Here is a tiny trained network, its code and every weight. The questions are about switching its units off for an input and a class, where a switched-off unit gives its printed mean instead of its output.

import numpy as np


def w(rows, s, z=0):
    codes = np.array(rows[::2]) - 128.0
    scale = np.full(codes.shape[1], s)
    scale[-1] = z or s
    return codes * scale


def f(y):
    return y / 2 * (1 + np.tanh(0.7978845608 * (y + 0.044715 * y**3)))


def log_softmax(a):
    a = a - a.max(-1, keepdims=True)
    return a - np.log(np.exp(a).sum(-1, keepdims=True))


def net(x, mask):
    res = np.array(x, float).reshape(1, 5) / 4 @ E
    y = f(res @ A[0][:, :-1].T + A[0][:, -1])
    res = res + np.where(mask, y, B[0][:, -1]) @ B[0][:, :-1]
    return log_softmax(res[-1] @ U[:, :-1].T + U[:, -1])


A, B = {}, {}
E = w([
[3,149,177,141,171],'x0',
[55,65,182,145,86],'x1',
[180,149,141,179,206],'x2',
[94,25,73,77,216],'x3',
[92,69,98,255,80],'x4',
],0.0091)
A[0] = w([
[86,203,178,117,218,203],'N1',
[27,72,89,2,198,250],'N2',
[154,205,129,80,4,238],'N3',
[197,139,78,168,165,137],'N4',
[76,15,224,222,110,106],'N5',
[118,86,61,240,82,123],'N6',
],0.0083,0.0025)
B[0] = w([
[63,112,233,110,154,197],'N1',
[96,57,178,77,79,255],'N2',
[111,135,212,248,124,220],'N3',
[150,142,102,55,227,181],'N4',
[197,119,107,121,61,225],'N5',
[88,195,86,230,73,207],'N6',
],0.011,0.0097)
U = w([
[192,157,184,108,166,164],'0',
[152,154,5,113,222,115],'1',
[152,45,118,60,75,152],'2',
[30,92,198,116,166,118],'3',
[89,179,91,84,118,2],'4',
[96,145,148,236,55,156],'5',
],0.011,0.0085)

Each question gives the input, the list of numbers given to net, and the class t.
The units are the neurons (one row each of A and B). Each row of codes is followed by its name. A weight is (code - 128) times the scale printed after its matrix; where a second scale follows, it is the last column's (A, B and U).
mask holds one flag per neuron, in row order. A switched-off neuron (its flag False) gives its mean, the last column of its row in B, instead of its output. The means were averaged over made-up inputs and are rounded, as every weight is.
A unit's drop is (log p(t) with every unit on - log p(t) with that unit switched off) / (log p(t) with every unit on - log p(t) with every unit switched off).
The circuit of an input: a set's keep is (log p(t) with only the set's units on - log p(t) with every unit switched off) / (log p(t) with every unit on - log p(t) with every unit switched off). Starting from all 6 units, units are removed one at a time, each time the one whose removal leaves the highest keep (on an exact tie, the one counted first), for as long as the keep stays at least 0.8.
units of the circuit, in order: the units of the circuit, biggest drop first
unit that matters most: the unit with the biggest drop
top k neurons: the k neurons with the biggest drops, biggest first
drop when u is switched off: that unit's drop, to one decimal
input [0,-1,5,-6,-2], class 0: top 3 neurons	N6; N2; N4
input [4,-2,2,-6,-1], class 3: units of the circuit, in order	N6; N1
input [-5,-4,7,3,7], class 1: units of the circuit, in order	N4
input [6,7,-5,4,-3], class 2: top 3 neurons	N5; N3; N2
input [2,-3,4,1,4], class 1: units of the circuit, in order	N3; N2
input [-7,-1,7,-1,-4], class 1: units of the circuit, in order	N4; N2
input [3,-4,-3,6,1], class 2: top 2 neurons	N3; N2
input [3,1,3,-6,-6], class 3: top 3 neurons	N1; N6; N5
input [5,-6,-3,-1,0], class 3: units of the circuit, in order	N6; N5
input [-1,3,8,3,1], class 0: units of the circuit, in order	N2; N6
input [-7,-6,6,2,-7], class 1: top 2 neurons	N4; N2
input [4,-6,2,-5,-1], class 3: top 3 neurons	N1; N5; N6
input [4,8,6,2,2], class 5: top 2 neurons	N5; N4
input [8,6,-5,7,-2], class 2: unit that matters most	N5
input [7,-5,5,-5,1], class 3: drop when N1 is switched off	0.4
input [-3,-8,-3,1,-2], class 1: drop when N6 is switched off	-0.1
input [1,-2,-2,8,4], class 2: drop when N3 is switched off	0.2
